Here is a tiny trained network, its code and every weight. The questions are about switching its units off for an input and a target symbol, where a switched-off unit gives its printed mean instead of its output.

import numpy as np


def w(rows, s, z=0):
    codes = np.array(rows[::2]) - 128.0
    scale = np.full(codes.shape[1], s)
    scale[-1] = z or s
    return codes * scale


def f(y):
    return y / 2 * (1 + np.tanh(0.7978845608 * (y + 0.044715 * y**3)))


def softmax(a):
    e = np.exp(a - a.max(-1, keepdims=True))
    return e / e.sum(-1, keepdims=True)


def log_softmax(a):
    a = a - a.max(-1, keepdims=True)
    return a - np.log(np.exp(a).sum(-1, keepdims=True))


def net(x, mask):
    ids = ['ΔΘΣΦΨαελμξ'.index(c) for c in x.split()]
    T = len(ids)
    res = E[ids] + P[:T]
    u = 0
    for l in range(3):
        q, k, v = (res @ M[l].T for M in (Q, K, V))
        z = softmax(np.where(np.tri(T) > 0, q @ k.T / 3**0.5, -1e9)) @ v
        res = res + np.where(mask[u], z, O[l][:, -1]) @ O[l][:, :-1]
        u += 1
        y = f(res @ A[l][:, :-1].T + A[l][:, -1])
        res = res + np.where(mask[u : u + 8], y, B[l][:, -1]) @ B[l][:, :-1]
        u += 8
    return log_softmax(res[-1] @ U[:, :-1].T + U[:, -1])


Q, K, V, O, A, B = {}, {}, {}, {}, {}, {}
E = w([
[82,9,160],'Δ',
[179,182,78],'Θ',
[142,158,91],'Σ',
[108,149,113],'Φ',
[26,202,183],'Ψ',
[63,126,100],'α',
[203,172,231],'ε',
[137,115,204],'λ',
[192,161,110],'μ',
[107,137,78],'ξ',
],0.015)
P = w([
[1,232,77],'0',
[106,191,131],'1',
[108,200,160],'2',
[134,122,162],'3',
[238,85,220],'4',
[227,91,188],'5',
[137,156,141],'6',
],0.00092)
Q[0] = w([
[212,159,69],'0.h1',
[20,180,115],'0.h1',
[173,46,254],'0.h1',
],0.0097)
K[0] = w([
[227,161,17],'0.h1',
[83,187,175],'0.h1',
[164,2,201],'0.h1',
],0.0081)
V[0] = w([
[4,141,96],'0.h1',
[143,235,121],'0.h1',
[234,78,156],'0.h1',
],0.004)
O[0] = w([
[58,178,146,227],'0.h1',
[105,177,62,216],'0.h1',
[255,152,169,5],'0.h1',
],0.005,0.0022)
A[0] = w([
[127,31,145,119],'0.n1',
[107,126,80,218],'0.n2',
[215,126,90,224],'0.n3',
[224,143,97,223],'0.n4',
[163,129,99,107],'0.n5',
[134,150,68,254],'0.n6',
[140,158,218,182],'0.n7',
[126,167,2,75],'0.n8',
],0.0099,0.0021)
B[0] = w([
[89,36,208,117],'0.n1',
[122,86,59,204],'0.n2',
[86,183,97,224],'0.n3',
[79,191,105,248],'0.n4',
[122,136,120,126],'0.n5',
[170,131,2,218],'0.n6',
[124,210,208,252],'0.n7',
[234,117,115,222],'0.n8',
],0.007,0.0028)
Q[1] = w([
[127,166,9],'1.h1',
[180,147,195],'1.h1',
[161,137,73],'1.h1',
],0.014)
K[1] = w([
[237,58,255],'1.h1',
[100,128,97],'1.h1',
[244,140,155],'1.h1',
],0.0071)
V[1] = w([
[167,212,157],'1.h1',
[99,97,177],'1.h1',
[174,116,254],'1.h1',
],0.0085)
O[1] = w([
[180,105,254,253],'1.h1',
[52,126,183,130],'1.h1',
[128,200,161,82],'1.h1',
],0.0064,0.0037)
A[1] = w([
[120,2,166,3],'1.n1',
[128,28,116,6],'1.n2',
[223,133,45,27],'1.n3',
[164,140,157,13],'1.n4',
[143,137,109,103],'1.n5',
[118,91,212,57],'1.n6',
[74,165,134,107],'1.n7',
[151,27,36,194],'1.n8',
],0.011,0.0049)
B[1] = w([
[121,232,94,157],'1.n1',
[1,168,31,148],'1.n2',
[255,139,56,231],'1.n3',
[78,86,54,129],'1.n4',
[164,124,88,133],'1.n5',
[154,166,17,194],'1.n6',
[55,132,103,227],'1.n7',
[82,30,215,254],'1.n8',
],0.0063,0.0061)
Q[2] = w([
[81,61,254],'2.h1',
[118,185,139],'2.h1',
[182,221,179],'2.h1',
],0.0044)
K[2] = w([
[65,15,119],'2.h1',
[67,57,114],'2.h1',
[179,74,254],'2.h1',
],0.0062)
V[2] = w([
[115,161,78],'2.h1',
[71,98,122],'2.h1',
[144,3,96],'2.h1',
],0.0046)
O[2] = w([
[178,188,71,253],'2.h1',
[253,215,174,135],'2.h1',
[118,176,155,20],'2.h1',
],0.0038,0.0013)
A[2] = w([
[198,98,54,106],'2.n1',
[129,2,120,142],'2.n2',
[170,134,224,253],'2.n3',
[131,107,171,172],'2.n4',
[100,90,193,213],'2.n5',
[76,87,172,162],'2.n6',
[145,138,200,105],'2.n7',
[72,22,130,67],'2.n8',
],0.0089,0.0053)
B[2] = w([
[165,155,70,254],'2.n1',
[66,23,130,212],'2.n2',
[203,60,157,228],'2.n3',
[161,90,207,147],'2.n4',
[163,162,233,212],'2.n5',
[137,195,208,209],'2.n6',
[152,95,101,149],'2.n7',
[2,112,136,176],'2.n8',
],0.0089,0.0054)
U = w([
[40,173,26,162],'Δ',
[125,125,116,90],'Θ',
[161,75,83,144],'Σ',
[131,65,147,197],'Φ',
[65,227,226,83],'Ψ',
[59,69,170,82],'α',
[254,104,225,165],'ε',
[151,162,115,255],'λ',
[221,196,48,72],'μ',
[85,44,50,71],'ξ',
],0.0079,0.0092)

Each question gives the input, a string of symbols that net reads in full, and the target symbol t.
The units are the heads (3 rows each of Q, K, V and O) and the neurons (one row each of A and B). Each row of codes is followed by its name. A weight is (code - 128) times the scale printed after its matrix; where a second scale follows, it is the last column's (O, A, B and U).
mask holds one flag per unit, layer by layer, with each layer's heads first. A switched-off unit (its flag False) gives its mean, the last column of its rows in O or B, instead of its output. The means were averaged over made-up inputs and are rounded, as every weight is.
A unit's drop is (log p(t) with every unit on - log p(t) with that unit switched off) / (log p(t) with every unit on - log p(t) with every unit switched off).
The circuit of an input: a set's keep is (log p(t) with only the set's units on - log p(t) with every unit switched off) / (log p(t) with every unit on - log p(t) with every unit switched off). Starting from the 12 units with the biggest drops (on a tie, the unit counted first), units are removed one at a time, each time the one whose removal leaves the highest keep (on an exact tie, the one counted first), for as long as the keep stays at least 0.8.
circuit, biggest first: the units of the circuit, biggest drop first
most important unit: the unit with the biggest drop
k most important neurons: the k neurons with the biggest drops, biggest first
k most important neurons of layer l: the k neurons of layer l with the biggest drops, biggest first
drop of u: that unit's drop, to one decimal
input Ψ ξ μ Δ α, target Δ: circuit, biggest first -> 1.h1, 0.n1, 0.h1
input λ Ψ Δ Ψ Ψ Ψ Σ, target Δ: 2 most important neurons -> 0.n1, 2.n3
input μ λ Δ Φ Ψ α ξ, target Δ: 3 most important neurons -> 0.n1, 2.n3, 2.n5
input Δ α ξ ξ, target Δ: circuit, biggest first -> 1.h1, 0.n1
input Σ Ψ Ψ Σ, target Σ: 3 most important neurons of layer 1 -> 1.n8, 1.n3, 1.n7
input Ψ Ψ Ψ ξ Ψ Δ Δ, target Δ: circuit, biggest first -> 1.n6, 1.n1, 1.n2, 0.n1
input ξ Ψ μ Ψ ε Φ, target ε: most important unit -> 1.h1
input Ψ Δ Ψ Ψ ε Φ, target ε: 3 most important neurons -> 0.n7, 2.n3, 1.n6
input ε μ Σ, target ε: 2 most important neurons of layer 0 -> 0.n7, 0.n2
input Δ Ψ Θ α μ μ, target Δ: 2 most important neurons -> 0.n4, 0.n1
input Φ μ α Ψ Θ ξ, target ξ: 2 most important neurons of layer 1 -> 1.n8, 1.n3
input Ψ μ Ψ μ Θ Φ, target Φ: 4 most important neurons -> 1.n8, 0.n7, 2.n2, 1.n6
input α Σ μ Ψ ε μ, target ε: 2 most important neurons of layer 0 -> 0.n7, 0.n2
input λ Ψ ε μ Σ Ψ α, target ε: most important neuron of layer 1 -> 1.n2
input Ψ Ψ Ψ ε α Ψ Σ, target ε: 2 most important neurons -> 0.n7, 2.n3
input Σ Δ Ψ μ α, target Δ: drop of 1.h1 -> 2.5
input Ψ Ψ Θ, target μ: drop of 1.n3 -> 1.0
input Ψ Ψ α α Ψ μ, target μ: drop of 2.n3 -> 0.0
